Levels:
105 156 10 -23 -139 17 175 37 -230 120 64 -101 -37 37 -164 109 -93 25
 -80 0 -194 34 119 -154 141 -29 -129 -7 -148 139 -73 -46 -12 -235 -84
 -164 48 -18 -> 10
5 42 141 -90 -77 -19 24 34 -78 -11 77 79 86 -57 53 -110 28 -12 -93 -57
 -12 -24 -25 16 23 -37 1 -67 4 -42 35 128 1 -2 11 11 19 23 -> 24
9 -11 113 52 24 13 6 57 -35 14 -2 9 71 -4 69 8 -53 8 -77 9 -7 -4 -74 -44
 80 -5 52 -64 15 -2 44 9 -34 -46 -11 17 17 9 -> 32
-13 39 105 -5 -21 -39 37 5 -83 15 49 40 56 18 51 -32 -62 -41 -60 9 -42 9
 -15 -44 47 11 20 -61 10 29 18 -13 -51 -81 -47 -18 12 -17 -> 20
68 24 -74 -30 -52 17 8 -47 -157 -51 -30 -52 -132 -40 -23 11 24 45 -2 -13
 -4 39 25 18 -1 -49 -34 -1 13 22 -32 44 44 66 33 -73 30 68 -> 6
65 -93 -51 143 66 32 21 -19 -112 -32 -49 -53 -118 -56 -21 -4 -94 -64 -94
 5 -64 55 -9 -2 55 -40 41 53 14 72 -22 -31 -6 20 7 -65 35 57 -> 18
-23 106 134 -181 -65 -64 29 5 -55 28 67 92 81 10 63 -86 110 24 -45 -73 2
 16 -9 31 -24 56 22 -52 79 -103 -4 51 -30 2 -36 -5 0 22 -> 34
83 135 -99 -68 -146 22 66 129 -134 -1 31 -41 -75 49 -88 28 44 161 91 1
 -26 -43 126 -19 30 -91 -104 -96 -186 13 -12 61 52 117 48 -132 75 -56 -> 3
30 30 -17 14 -20 -26 0 -96 -120 -59 -28 -48 -104 19 33 45 -44 -12 -14 51
 0 63 -9 -47 12 19 -8 -25 35 62 -5 -44 -2 -63 -20 -34 9 44 -> 6
94 59 -71 57 -36 24 60 81 -42 -12 -75 -47 -130 -44 -131 33 49 -3 -5 -35
 -67 -5 50 -5 67 35 -21 97 -53 -17 -23 4 40 64 27 -74 36 20 -> 16
-87 -138 79 105 -21 -24 83 -26 -280 -9 100 -105 38 93 64 30 -300 -195 4
 174 -184 -16 -11 -149 68 -146 -42 -147 -44 326 14 -76 -90 -228 -173
 -103 9 -58 -> 12
285 26 -270 -215 -3 137 -115 -98 -255 99 -307 -157 -211 -274 -83 105 292
 135 30 -278 83 -5 35 292 8 -81 -62 267 246 -215 -236 221 243 469 89 -68
 27 288 -> 4
-10 -345 130 292 188 -61 -217 -320 56 -385 -204 -124 -253 -141 285 -68
 -71 -491 -150 162 66 152 -288 -16 -118 98 31 155 305 120 174 42 40 -171
 -79 249 -86 183 -> 16
3 18 44 0 5 -45 12 26 -31 -17 23 51 37 17 52 -36 -45 -38 -41 11 9 -34 5
 11 43 28 73 -48 -23 -18 7 -17 4 35 -7 4 31 2 -> 25
5 40 80 -33 -2 37 -3 16 -89 40 -24 65 42 -91 29 -42 46 99 -55 -98 17 29
 -79 32 47 -22 55 -19 134 -75 5 69 -53 65 53 -24 -1 49 -> 18
50 138 33 -19 -85 -33 51 61 -14 -1 -58 -31 -47 9 -74 58 69 -51 37 -6 -60
 -30 31 -53 61 105 -57 61 -25 -23 9 -3 23 -46 -44 -20 4 -19 -> 15
32 -15 -51 81 5 -1 33 24 -70 -45 -56 -42 -113 -18 -53 14 -21 -57 8 18
 -58 9 13 -9 37 17 15 51 1 41 -9 -31 4 41 -4 -62 20 16 -> 15
33 -89 -59 121 104 -34 33 8 -58 -11 -29 -73 -77 87 26 53 -126 -102 -40
 85 -58 21 34 -25 46 37 83 2 -42 84 -41 -156 -2 -2 -82 -56 46 11 -> 36
17 -39 70 77 27 -39 11 -39 -44 -72 33 27 -29 -11 65 -64 -85 -98 -127 34
 -19 44 -26 -28 25 16 50 -26 -12 39 37 -14 -16 -72 -12 12 26 26 -> 23
-109 123 144 5 -66 3 13 205 55 8 -2 103 156 42 32 11 27 135 141 19 42
 -113 -94 -65 94 30 58 -150 8 -62 120 26 -93 57 51 15 -11 -117 -> 16
92 121 -53 -77 -87 11 1 -8 -106 -30 -30 -27 -104 -12 -15 22 87 133 14
 -35 37 40 41 6 -2 -17 -63 -30 -23 -46 -11 59 46 73 54 -60 36 31 -> 3
101 -39 -45 130 39 86 47 87 -121 58 -48 -51 -38 -71 -68 39 -94 45 -90
 -37 -69 -5 7 -8 133 -85 33 23 -50 41 -35 5 5 60 39 -86 57 34 -> 20
-55 -37 67 33 13 -2 10 33 -109 -1 17 31 54 0 64 -33 -78 -16 8 19 -27 -18
 -54 -12 42 -50 56 -80 60 50 24 -1 -67 22 -18 -37 5 -16 -> 18
14 46 67 -45 -54 -62 57 23 -71 -16 86 50 33 25 22 -69 -37 -70 -76 6 -45
 -22 50 -11 27 12 15 -51 -76 11 2 11 7 -35 -37 -23 38 -7 -> 25
30 113 26 -63 -50 -38 53 55 -26 9 39 84 6 -4 -29 -62 51 44 -47 -59 -7 -7
 48 23 31 48 40 -15 -38 -79 -10 13 -2 58 33 -42 37 -1 -> 22
-89 6 155 20 133 -23 -174 -39 117 -37 -156 129 137 -48 249 10 50 59 45
 -22 222 -26 -244 62 34 132 208 -55 304 -181 92 -7 -67 139 59 176 -59 46 -> 21
54 107 -15 -108 -94 -26 -28 -45 -72 -82 -41 -9 -102 -19 24 -6 125 55 40
 -22 57 27 9 24 -42 26 -58 -14 33 -63 12 79 55 68 35 -8 8 45 -> 4
-14 -83 30 59 80 -11 8 -34 -123 13 43 37 46 7 97 -34 -158 -18 -100 22 -4
 19 -30 8 56 -50 128 -85 33 56 -23 -61 -48 13 -11 -34 36 36 -> 27
-72 -125 123 289 40 -44 60 -79 31 -288 161 90 -185 3 55 -217 -164 -89
 -250 135 -47 226 -87 -154 -57 -5 73 -102 -75 153 196 -55 -153 -257 86
 -17 27 -17 -> 18
-27 210 32 -91 -167 -79 -30 296 387 -276 -30 220 -68 -35 -74 -191 408 96
 158 -56 189 -164 4 113 -81 205 60 10 -143 -364 202 203 121 374 246 129
 23 -69 -> 29
-203 247 374 -319 -136 87 22 123 -185 250 139 286 457 -86 133 -91 115
 499 28 -226 95 -17 -234 -4 104 -131 100 -330 316 -186 59 195 -266 37
 119 -44 -59 -35 -> 14
84 1 -13 56 1 3 33 59 -33 -19 -9 -3 -37 -31 -26 -13 -33 -30 -89 -11 -23
 -27 33 9 74 2 41 17 -88 -15 -7 14 52 50 25 -19 55 32 -> 26
16 -20 -10 -8 47 1 31 56 -73 38 -2 4 3 24 16 -3 -8 46 -30 -22 -16 5 5 32
 38 -3 86 -36 18 -25 -41 -45 -17 94 -13 -65 38 28 -> 36
-3 -17 39 16 43 -10 5 30 -36 -4 0 38 16 6 55 -29 -12 26 -48 -10 14 15
 -35 19 29 14 96 -42 42 -35 5 -24 -31 56 8 -16 22 26 -> 33
41 -25 0 100 29 5 31 58 -78 19 -18 -27 4 11 3 30 -116 -49 -38 33 -52 -34
 13 -32 98 -21 40 -19 -58 60 -5 -43 -2 6 -27 -40 40 -12 -> 21
39 59 -63 -59 -75 -16 41 -34 -174 -20 11 -41 -94 19 -29 21 -7 32 26 13
 -35 21 61 -9 8 -34 -37 -36 -21 52 -46 -3 21 23 -8 -98 30 25 -> 6
79 83 -69 -48 -79 9 22 -15 -115 -44 -33 -36 -129 -30 -53 21 65 74 8 -25
 2 31 40 8 8 -10 -43 8 -14 -16 -25 41 49 62 46 -70 31 51 -> 6
75 -4 -214 21 -32 -14 60 -27 -193 -64 24 -72 -218 60 -72 4 -60 41 35 53
 -50 49 150 16 -25 -78 -21 -30 -128 101 -77 -68 42 117 20 -173 80 11 -> 4
12 6 -78 -14 -15 18 67 -37 -203 16 13 -9 -97 -26 -67 -7 -38 66 -17 -33
 -63 59 33 15 27 -55 40 -8 50 56 -77 -36 -36 57 21 -146 27 54 -> 11
51 29 100 5 -2 7 36 35 -50 32 7 -9 27 -12 24 3 0 8 -116 -28 -38 35 -32
 -39 64 21 12 -17 7 -21 12 13 -17 -76 -28 -7 23 32 -> 34
70 50 -44 -43 -61 13 -5 -34 -133 -36 -56 -61 -99 -34 -9 44 40 32 18 -11
 6 14 10 5 17 -22 -47 5 23 6 -22 49 53 46 15 -43 19 59 -> 6
-2 15 22 37 34 29 -11 13 -74 27 -86 3 -1 -42 17 44 -5 48 18 -28 9 7 -76
 1 71 15 64 6 126 -19 -6 -17 -44 58 16 -26 -8 32 -> 15
50 15 15 64 -36 69 9 42 -68 -44 -82 -41 -79 -100 -53 34 35 58 -22 -29 -9
 12 -72 -27 74 -27 -11 26 43 -4 36 78 14 27 71 -23 7 59 -> 11
42 -6 -68 73 13 45 70 46 -164 60 -33 -50 -59 -15 -81 54 -85 33 -9 -10
 -93 11 29 -22 95 -53 27 13 -4 73 -60 -57 -31 37 -6 -131 36 14 -> 15
-9 78 85 10 -8 4 32 61 -64 70 -5 39 80 9 19 27 -41 63 -11 -18 -19 -10
 -37 -47 94 18 45 -59 36 -9 13 -28 -70 -26 -8 -32 9 -27 -> 18
-9 23 94 6 -2 -37 24 34 -10 -30 37 42 23 27 52 -44 -4 -12 -66 14 -8 20
 -28 -27 20 44 50 -54 -2 -24 41 -11 -33 -37 -14 3 18 0 -> 33
3 57 22 -41 -74 37 14 61 -86 -20 -48 8 -24 -73 -42 2 80 78 48 -50 -1 -30
 -48 12 45 -25 -3 -10 63 -39 17 91 3 92 56 -39 -1 33 -> 11

Levels:
-22 46 20 54 155 -57 -66 -109 230 14 -242 -95 20 206 143 -19 179 183 178
 30 -136 61 -130 -42 103 254 -233 -261 100 -104 47 136 -43 -99 -73 -355
 93 -152 -> 22
60 -60 -10 -37 31 42 156 150 -33 -20 37 72 -86 -30 51 -24 85 25 83 -43
 152 14 139 -70 -89 -64 -15 -56 -52 -127 -40 13 52 36 73 -91 95 100 -> 18
-31 25 -170 23 5 242 55 -51 -87 -24 102 -73 -136 50 -54 -12 16 20 31 81
 61 -67 -185 -78 59 -80 -6 6 24 111 -130 -189 40 102 -25 98 27 -54 -> 6
-48 -118 -200 -58 118 218 276 300 -204 -34 176 -55 -34 -33 149 99 164 28
 162 12 155 27 1 -98 -26 -209 -96 -43 -95 -36 -28 -72 213 -13 53 -72 127
 -115 -> 18
118 -46 -39 -51 -88 100 263 123 -49 21 85 77 -129 -22 -76 -31 103 6 56
 -75 231 83 -37 -60 -70 -26 -3 -72 -78 20 -201 -84 -65 -23 70 95 143 138 -> 20
75 139 -159 95 27 265 187 254 -132 -44 81 5 -250 100 37 97 191 -7 85 70
 233 -9 -15 -156 -78 -354 -37 0 -112 -48 -45 -176 135 134 51 -20 81 79 -> 8
-156 -191 240 -51 128 -73 4 -169 39 86 -68 -209 132 -128 68 -68 -223 -48
 2 62 -45 -133 -29 126 -37 218 -177 -2 205 37 153 158 -82 52 -103 -81
 -50 -104 -> 14
52 104 36 73 -24 58 -10 -213 135 -48 -148 -139 -26 40 -30 36 -96 -20 81
 1 -29 -75 -119 -19 25 128 -122 81 44 60 30 -49 -167 121 -54 -9 -60 13 -> 0
29 -185 100 45 -44 32 139 64 -11 86 -7 -1 68 -139 50 -102 -167 -72 62
 -49 159 78 -15 58 -95 165 -49 -61 -62 -11 -64 94 -119 -89 11 92 18 186 -> 16
-105 -73 -58 49 149 -94 -1 142 -99 -18 87 1 -57 -47 106 75 210 78 62 104
 -65 -69 152 9 -31 -212 32 -15 -38 -102 -51 -16 232 60 7 -64 64 -121 -> 14
-12 -10 -137 -64 -49 170 9 -211 -99 -57 128 -15 -130 -23 -143 -51 -121 1
 -1 8 15 -120 -62 -87 36 -19 80 174 38 70 -156 -188 -18 174 3 163 -56
 -21 -> 3
101 149 -47 66 -52 64 -17 -98 11 -17 -42 76 -231 110 -108 -6 58 20 40 23
 74 -26 15 -89 -26 -82 46 90 -47 -74 -130 -120 -73 152 8 73 -36 115 -> 4
-130 -28 4 6 114 -104 -31 44 -164 -16 43 -44 -189 65 7 7 91 18 -23 158
 29 -69 122 -7 -129 -151 61 12 57 -93 -3 -33 194 214 -24 47 -36 -57 -> 8
-17 -76 -60 -98 -13 -36 94 -177 -81 -8 119 -45 -101 -5 -96 -15 12 103 14
 -42 -49 -27 -74 -88 -28 39 21 110 37 75 -171 -119 10 36 8 46 54 -136 -> 26
80 -66 -67 -110 -40 87 255 132 -90 2 107 85 -163 22 -64 -50 142 41 56
 -61 219 79 3 -89 -75 -33 11 -100 -42 -27 -185 -74 13 6 77 40 152 84 -> 20
122 59 58 269 -32 27 -96 -153 237 60 -144 24 175 -191 71 65 -114 -4 154
 -57 -116 -53 -11 53 118 42 -108 182 -170 -38 -64 41 -269 -119 -30 -34
 -70 102 -> 19
-29 -78 157 104 44 -33 -3 -158 157 63 -113 -164 206 -190 68 45 -154 -43
 85 9 -90 -100 -92 130 65 157 -188 77 30 92 55 82 -206 -46 -88 -21 -43
 -53 -> 18
92 -25 -22 -93 -73 32 155 -96 -5 -22 57 40 -143 28 -104 -78 13 80 26
 -105 89 26 -34 -130 -69 82 8 -3 23 6 -166 -76 -59 25 61 -12 101 56 -> 24
4 -68 -63 1 -76 104 71 39 -42 -87 85 -15 -176 31 -81 -180 -44 -4 -77 48
 166 -22 -80 -56 -100 75 131 -221 81 112 -133 -127 87 147 45 132 106 186 -> 7
3 56 21 194 45 87 -211 -259 191 32 -273 -84 57 128 108 -101 -215 29 148
 38 -93 30 -145 -19 83 316 -147 -38 17 -101 66 116 -181 -25 -99 -121
 -144 61 -> 4
24 82 -170 22 -1 103 9 25 -82 -74 66 62 -261 138 -65 -28 152 70 25 68 79
 -21 6 -126 -23 -143 104 -39 -21 -48 -156 -170 124 164 33 53 48 43 -> 5
322 245 -83 616 -134 204 -140 49 400 11 -169 149 206 -258 170 148 -11 -3
 234 -89 -113 -25 -39 -4 193 -178 -53 150 -442 -34 -162 -65 -277 -242 41
 -78 12 339 -> 15
78 1 -74 -53 -18 -34 179 101 -35 -95 46 29 -202 109 -8 -27 185 119 46
 -62 106 70 41 -165 -143 -20 32 -130 -15 -49 -109 -78 127 58 95 -104 169
 52 -> 25
-2 48 -138 -160 40 82 308 227 -212 -127 82 -97 -326 225 -32 88 281 19 59
 54 246 44 -11 -143 -168 -166 -29 -120 42 2 -19 -167 219 241 49 19 131
 -55 -> 0
-68 -224 354 -76 44 -250 160 73 -56 121 -111 -94 -9 -61 37 -101 -132
 -115 -21 26 205 62 122 150 -275 221 -102 -110 108 -81 115 236 -86 59
 -37 58 -18 140 -> 15
114 257 -177 392 -75 -11 -176 -127 202 -87 -108 -27 4 -29 -3 224 166 60
 141 56 -243 -67 -126 15 173 -155 29 166 -237 102 -206 -216 -93 14 -41
 125 -33 -8 -> 0
74 28 -39 41 -60 144 32 -17 -29 2 73 103 -199 10 -93 -118 -18 12 -24 13
 141 -42 8 -90 -50 -77 93 -17 -8 -30 -163 -109 -10 100 44 65 48 183 -> 9
50 85 122 102 36 -293 -125 -165 245 -163 -131 -63 -44 -18 29 13 79 137
 -15 -14 -211 -161 162 -52 -83 50 36 -16 86 -16 64 -9 58 163 28 -253 76
 2 -> 26
-61 -104 -7 -143 -43 1 5 -198 2 -124 40 -92 -128 40 -133 -198 -131 18
 -91 24 34 -100 -63 -32 -59 250 105 -147 223 130 -67 -91 38 225 4 92 43
 45 -> 3
-12 -30 62 181 38 171 -114 -239 111 207 -161 -47 104 16 76 -96 -230 4
 144 27 -43 58 -239 36 128 243 -207 33 -23 -62 -52 127 -276 -186 -124
 -35 -116 19 -> 11
-64 -299 276 -286 -22 -86 168 -290 -61 21 -30 -178 23 -60 -52 -262 -490
 -59 -57 -134 139 -11 6 -38 -255 500 -98 28 269 14 147 175 -148 107 -1
 -36 -70 66 -> 26
22 22 207 146 55 -117 -207 -191 285 -53 -151 -15 53 -125 54 -106 -122 35
 -30 26 -149 -225 155 37 -8 103 -3 -43 126 -64 106 92 -56 125 -12 -238 6
 129 -> 12
-74 -77 42 -119 -35 -80 39 -218 -96 -49 43 -121 -106 -19 -152 -35 -131
 -43 -48 32 11 -96 -19 25 -84 116 49 118 126 99 -63 -89 -35 228 -34 218
 -75 -41 -> 1
72 86 -97 9 -31 175 -34 -120 39 -78 5 56 -197 95 -76 -116 -26 49 11 7 68
 -80 -8 -141 7 1 63 -21 45 -41 -90 -123 -3 165 32 -37 18 120 -> 5
92 48 -54 18 13 81 173 75 -19 32 -20 31 -103 67 25 69 149 57 153 -49 115
 89 -26 -100 -27 -66 -120 15 -105 -96 -96 -23 -53 -46 29 -69 66 8 -> 22
37 111 60 147 -15 141 -25 -166 136 -10 -121 -154 -19 -9 -17 14 -140 -56
 32 60 20 -125 -163 2 31 48 -127 59 57 110 53 -66 -166 123 -72 7 -56 57 -> 6
28 38 -200 65 -72 170 45 -27 -98 -60 112 6 -155 18 -90 4 23 6 33 40 63
 -25 -103 -77 17 -106 96 66 -80 84 -212 -221 34 109 17 209 7 44 -> 4
10 48 -55 168 23 145 -42 -80 17 55 50 0 -12 -106 7 58 -11 15 66 53 -58
 -113 -62 -10 91 -171 -35 161 -80 15 -121 -98 -53 3 -32 30 -20 -23 -> 11
-85 30 19 120 190 109 -351 -356 339 -7 -236 -83 94 129 158 -205 -111 185
 95 80 -283 -147 -130 -56 226 338 -159 -232 235 -102 113 142 -42 -25
 -108 -460 3 -107 -> 10
-145 23 -138 18 154 128 -206 -253 12 -64 69 -81 -48 7 8 -25 -9 119 15
 132 -219 -255 -37 -72 165 -84 6 88 144 8 -20 -119 130 167 -62 -132 -36
 -235 -> 8
-132 265 -57 254 353 -388 -360 -138 181 -29 -267 -83 -24 229 238 339 533
 313 242 193 -533 -88 150 -25 163 -237 -175 107 -49 -296 87 75 199 24
 -127 -455 -43 -499 -> 24
-2 284 -139 225 147 160 -277 -416 211 -46 -161 -147 97 3 86 267 -12 97
 233 59 -398 -263 -89 -71 316 -147 -221 441 -54 -48 75 -110 -140 89 -128
 -229 -199 -326 -> 0
-40 -186 -69 -66 23 123 205 150 -135 -1 175 -19 -26 -114 32 -49 11 -4 35
 -2 139 -9 -12 -19 -53 -44 8 -80 -10 47 -108 -54 104 1 44 54 122 14 -> 15
-26 -77 121 120 136 38 -233 -315 329 96 -284 -54 250 -7 191 -156 -220 97
 186 -27 -212 -22 -92 37 191 446 -241 -108 90 -143 105 266 -235 -183
 -107 -349 -62 -36 -> 17
95 64 -160 -58 -83 228 136 0 -101 -61 101 73 -280 117 -133 -73 49 17 19
 -11 206 0 -53 -162 -45 -84 79 -6 -16 1 -183 -198 16 156 61 107 57 129 -> 4
83 -76 176 116 -189 -4 -128 -334 85 21 -89 28 24 -176 -132 -226 -531
 -145 -68 -64 69 -68 39 48 -113 298 114 194 1 11 -63 36 -302 123 -5 265
 -214 372 -> 5
-208 -304 438 -135 74 -343 130 -57 -121 177 -91 -225 6 -68 -30 -119 -204
 -142 -105 114 144 22 11 251 -282 313 -119 -106 248 42 120 244 -97 100
 -124 187 -65 2 -> 13
-207 -243 351 -113 69 -262 78 -110 -159 154 -29 -200 -32 -75 -63 -90
 -214 -129 -111 126 107 -41 17 200 -235 193 -77 15 219 43 84 157 -69 149
 -116 211 -106 -31 -> 11
